Below is a small trained network, with its code and all its weights. Each question gives an input and a class and asks what happens when units are switched off, that is, made to give their printed mean instead of their output.

import numpy as np


def w(rows, s, z=0):
    codes = np.array(rows[::2]) - 128.0
    scale = np.full(codes.shape[1], s)
    scale[-1] = z or s
    return codes * scale


def f(y):
    return np.maximum(y, 0)


def log_softmax(a):
    a = a - a.max(-1, keepdims=True)
    return a - np.log(np.exp(a).sum(-1, keepdims=True))


def net(x, mask):
    res = np.array(x, float).reshape(1, 6) / 4 @ E
    y = f(res @ A[0][:, :-1].T + A[0][:, -1])
    res = res + np.where(mask, y, B[0][:, -1]) @ B[0][:, :-1]
    return log_softmax(res[-1] @ U[:, :-1].T + U[:, -1])


A, B = {}, {}
E = w([
[199,53,214,198,166,108],'x0',
[118,117,134,122,131,126],'x1',
[108,99,176,98,8,40],'x2',
[191,60,84,54,172,83],'x3',
[109,88,110,133,123,129],'x4',
[125,101,137,113,127,142],'x5',
],0.012)
A[0] = w([
[73,146,147,148,157,161,130],'n1',
[90,142,168,180,62,133,34],'n2',
[199,119,92,61,123,37,15],'n3',
[133,145,140,146,84,146,154],'n4',
[158,102,176,172,103,95,85],'n5',
[105,157,95,69,48,148,116],'n6',
[123,142,151,159,64,159,80],'n7',
[168,86,183,190,116,111,63],'n8',
[132,123,163,117,6,69,3],'n9',
],0.018,0.0034)
B[0] = w([
[186,91,121,118,92,149,184],'n1',
[104,61,231,108,117,176,205],'n2',
[77,60,241,147,82,177,227],'n3',
[108,46,112,102,82,100,167],'n4',
[40,146,121,98,219,93,195],'n5',
[65,185,112,119,196,20,236],'n6',
[88,78,203,151,145,134,183],'n7',
[99,199,61,99,117,65,212],'n8',
[252,166,34,157,124,197,251],'n9',
],0.014,0.018)
U = w([
[2,149,73,105,144,45,98],'0',
[60,24,185,126,93,158,27],'1',
[190,116,35,160,159,199,252],'2',
],0.009,0.0035)

Each question gives the input, the list of numbers given to net, and the class t.
The units are the neurons (one row each of A and B). Each row of codes is followed by its name. A weight is (code - 128) times the scale printed after its matrix; where a second scale follows, it is the last column's (A, B and U).
mask holds one flag per neuron, in row order. A switched-off neuron (its flag False) gives its mean, the last column of its row in B, instead of its output. The means were averaged over made-up inputs and are rounded, as every weight is.
A unit's drop is (log p(t) with every unit on - log p(t) with that unit switched off) / (log p(t) with every unit on - log p(t) with every unit switched off).
most important unit: the unit with the biggest drop
top k neurons: the k neurons with the biggest drops, biggest first
drop of u: that unit's drop, to one decimal
input [8,8,8,1,1,-1], class 0: most important unit : n5
input [7,-3,7,6,6,-4], class 0: top 3 neurons : n5, n8, n3
input [6,3,2,-5,-3,0], class 0: top 3 neurons : n8, n5, n3
input [4,6,-5,-2,7,-5], class 2: top 4 neurons : n6, n3, n5, n1
input [6,-6,-4,-5,-1,1], class 0: top 3 neurons : n8, n9, n3
input [-2,4,-6,-1,-3,6], class 2: top 3 neurons : n3, n6, n2
input [6,0,1,-6,-2,-2], class 0: top 2 neurons : n8, n5
input [-1,7,-6,2,6,-5], class 2: top 2 neurons : n6, n3
input [-6,2,-7,-2,-3,7], class 2: top 4 neurons : n1, n5, n8, n3
input [-6,-6,-5,-7,0,6], class 1: top 2 neurons : n1, n8
input [8,-8,-7,8,-8,1], class 0: top 3 neurons : n8, n9, n2
input [0,0,-7,8,2,5], class 1: drop of n9 : 1.4
input [4,8,5,2,-4,-8], class 2: drop of n6 : 0.9
input [-3,4,1,6,7,8], class 1: most important unit : n3
input [-1,0,3,-1,-3,8], class 2: drop of n9 : 0.4
